Here is a tiny trained network, its code and every weight. The questions are about switching its units off for an input and a target symbol, where a switched-off unit gives its printed mean instead of its output.

import numpy as np


def w(rows, s, z=0):
    codes = np.array(rows[::2]) - 128.0
    scale = np.full(codes.shape[1], s)
    scale[-1] = z or s
    return codes * scale


def f(y):
    return y / 2 * (1 + np.tanh(0.7978845608 * (y + 0.044715 * y**3)))


def softmax(a):
    e = np.exp(a - a.max(-1, keepdims=True))
    return e / e.sum(-1, keepdims=True)


def log_softmax(a):
    a = a - a.max(-1, keepdims=True)
    return a - np.log(np.exp(a).sum(-1, keepdims=True))


def net(x, mask):
    ids = ['βγζηθλμξπσψω'.index(c) for c in x.split()]
    T = len(ids)
    res = E[ids] + P[:T]
    r = res
    for j in range(3):
        rows = slice(3 * j, 3 * j + 3)
        q, k, v = (r @ M[0][rows].T for M in (Q, K, V))
        z = softmax(np.where(np.tri(T) > 0, q @ k.T / 3**0.5, -1e9)) @ v
        o = O[0][rows]
        res = res + np.where(mask[j], z, o[:, -1]) @ o[:, :-1]
    y = f(res @ A[0][:, :-1].T + A[0][:, -1])
    res = res + np.where(mask[3:15], y, B[0][:, -1]) @ B[0][:, :-1]
    return log_softmax(res[-1] @ U[:, :-1].T + U[:, -1])


Q, K, V, O, A, B = {}, {}, {}, {}, {}, {}
E = w([
[85,119,186,127,245],'β',
[144,93,84,106,123],'γ',
[89,133,118,116,10],'ζ',
[177,140,114,136,82],'η',
[154,114,96,117,75],'θ',
[85,136,158,123,100],'λ',
[100,208,237,152,67],'μ',
[151,111,117,111,156],'ξ',
[157,146,160,130,114],'π',
[170,138,137,131,157],'σ',
[79,63,61,91,82],'ψ',
[175,109,83,120,116],'ω',
],0.013)
P = w([
[205,122,150,47,131],'0',
[136,56,166,181,114],'1',
[119,156,105,156,141],'2',
[95,123,149,39,97],'3',
[102,67,165,192,116],'4',
[89,226,55,157,147],'5',
[67,123,162,45,103],'6',
[75,70,168,195,112],'7',
[60,249,47,158,153],'8',
[62,115,153,55,115],'9',
[85,68,157,191,120],'10',
],0.015)
Q[0] = w([
[151,129,116,112,99],'h0',
[154,169,143,15,139],'h0',
[132,144,156,151,89],'h0',
[129,100,86,154,120],'h1',
[105,139,182,128,105],'h1',
[164,96,150,159,131],'h1',
[100,166,142,172,165],'h2',
[92,182,50,88,181],'h2',
[94,252,63,124,121],'h2',
],0.015)
K[0] = w([
[119,117,118,141,104],'h0',
[64,128,130,162,139],'h0',
[135,146,137,128,109],'h0',
[98,112,120,160,134],'h1',
[120,128,135,103,122],'h1',
[126,97,152,134,123],'h1',
[92,147,168,121,144],'h2',
[10,112,115,141,141],'h2',
[3,141,135,153,105],'h2',
],0.023)
V[0] = w([
[176,110,157,47,152],'h0',
[25,100,169,68,104],'h0',
[122,91,82,204,128],'h0',
[201,119,198,76,150],'h1',
[130,177,82,119,176],'h1',
[138,120,120,247,141],'h1',
[166,90,36,135,17],'h2',
[59,32,32,71,114],'h2',
[180,72,81,113,251],'h2',
],0.011)
O[0] = w([
[128,170,112,156,148,253],'h0',
[108,93,24,105,138,183],'h0',
[104,109,164,106,119,23],'h0',
[102,116,72,114,84,175],'h1',
[150,91,157,127,92,104],'h1',
[95,172,182,139,109,51],'h1',
[57,107,158,153,7,48],'h2',
[30,153,58,117,91,120],'h2',
[106,199,157,81,181,162],'h2',
],0.014,0.0062)
A[0] = w([
[76,140,152,197,74,96],'n0',
[148,152,134,58,155,2],'n1',
[139,141,253,129,123,95],'n2',
[94,112,61,130,98,81],'n3',
[152,56,149,93,66,210],'n4',
[144,124,121,228,171,205],'n5',
[160,143,149,73,93,207],'n6',
[100,182,213,155,120,53],'n7',
[92,105,88,105,92,104],'n8',
[114,214,196,95,116,62],'n9',
[133,89,199,217,99,126],'n10',
[198,56,135,137,105,84],'n11',
],0.011,0.0093)
B[0] = w([
[105,64,136,138,196,195],'n0',
[82,54,150,143,89,185],'n1',
[192,174,252,209,165,139],'n2',
[173,148,162,157,124,216],'n3',
[127,121,64,91,189,191],'n4',
[142,145,77,112,21,251],'n5',
[142,133,85,158,214,146],'n6',
[54,134,191,79,97,144],'n7',
[165,163,147,119,177,211],'n8',
[88,148,111,40,171,139],'n9',
[195,40,176,90,127,166],'n10',
[55,170,199,57,148,158],'n11',
],0.011,0.015)
U = w([
[201,179,62,126,175,223],'β',
[2,73,78,30,138,74],'γ',
[175,28,97,193,126,30],'ζ',
[169,93,192,150,171,61],'η',
[68,53,137,125,72,192],'θ',
[106,112,41,178,17,167],'λ',
[142,90,122,64,51,125],'μ',
[86,202,131,87,87,81],'ξ',
[219,134,140,209,108,99],'π',
[171,180,188,139,182,5],'σ',
[96,133,121,253,154,254],'ψ',
[97,119,191,85,158,32],'ω',
],0.0073,0.0048)

Each question gives the input, a string of symbols that net reads in full, and the target symbol t.
The units are the heads (3 rows each of Q, K, V and O) and the neurons (one row each of A and B). Each row of codes is followed by its name. A weight is (code - 128) times the scale printed after its matrix; where a second scale follows, it is the last column's (O, A, B and U).
mask holds one flag per unit, heads first, then neurons. A switched-off unit (its flag False) gives its mean, the last column of its rows in O or B, instead of its output. The means were averaged over made-up inputs and are rounded, as every weight is.
A unit's drop is (log p(t) with every unit on - log p(t) with that unit switched off) / (log p(t) with every unit on - log p(t) with every unit switched off).
The circuit of an input: a set's keep is (log p(t) with only the set's units on - log p(t) with every unit switched off) / (log p(t) with every unit on - log p(t) with every unit switched off). Starting from the 12 units with the biggest drops (on a tie, the unit counted first), units are removed one at a time, each time the one whose removal leaves the highest keep (on an exact tie, the one counted first), for as long as the keep stays at least 0.8.
units of the circuit, in order: the units of the circuit, biggest drop first
unit that matters most: the unit with the biggest drop
top k neurons: the k neurons with the biggest drops, biggest first
which heads matter: for each layer, one digit per head in row order, 1 if its drop is at least 0.15 and else 0, layers parted by /
input θ θ β σ β, target θ: unit that matters most : h2
input σ μ ω β σ, target σ: units of the circuit, in order : [h2 n2 h0]
input λ π γ ψ ω π σ γ, target λ: top 2 neurons : [n5 n8]
input ξ μ ξ θ ψ ζ σ ξ ζ σ ξ, target ξ: which heads matter : 111
input ξ ψ ζ β ψ μ μ, target γ: units of the circuit, in order : [n11 h2 h0 n4]
input μ λ θ π θ β β ψ, target μ: units of the circuit, in order : [h2 n5 n11 n10]
input θ β σ μ π ψ ζ ζ σ, target ζ: units of the circuit, in order : [h2 n0 n10 h1]
input π ψ σ λ σ, target π: units of the circuit, in order : [h2 n2 n5 h0]
input ω γ π ζ λ ψ ξ μ, target ω: which heads matter : 101
input π ζ λ β γ γ λ η θ β η, target π: units of the circuit, in order : [h2 n2 h0 n5]
input ζ λ β ζ β β ψ ξ μ, target μ: units of the circuit, in order : [h2 n11 n5 n10]
input β μ β π γ γ β β, target β: which heads matter : 101
input λ ψ μ μ μ σ, target μ: which heads matter : 001
input θ π ξ π β, target θ: which heads matter : 101
input β ψ σ ξ β β μ β ψ λ θ, target β: units of the circuit, in order : [h2]
input ψ ζ β μ π, target ψ: which heads matter : 001
input ψ β π π ψ ψ π ψ λ β ω, target ψ: which heads matter : 001
input μ ψ η ψ ξ λ π ξ β σ π, target μ: units of the circuit, in order : [h2 n5 n11 n10]
input ω μ ψ ψ β π σ β ξ β ψ, target ω: top 2 neurons : [n2 n7]
input θ β π ψ ω, target θ: which heads matter : 111
input γ ω ξ β θ θ γ θ ξ ψ β, target γ: which heads matter : 001
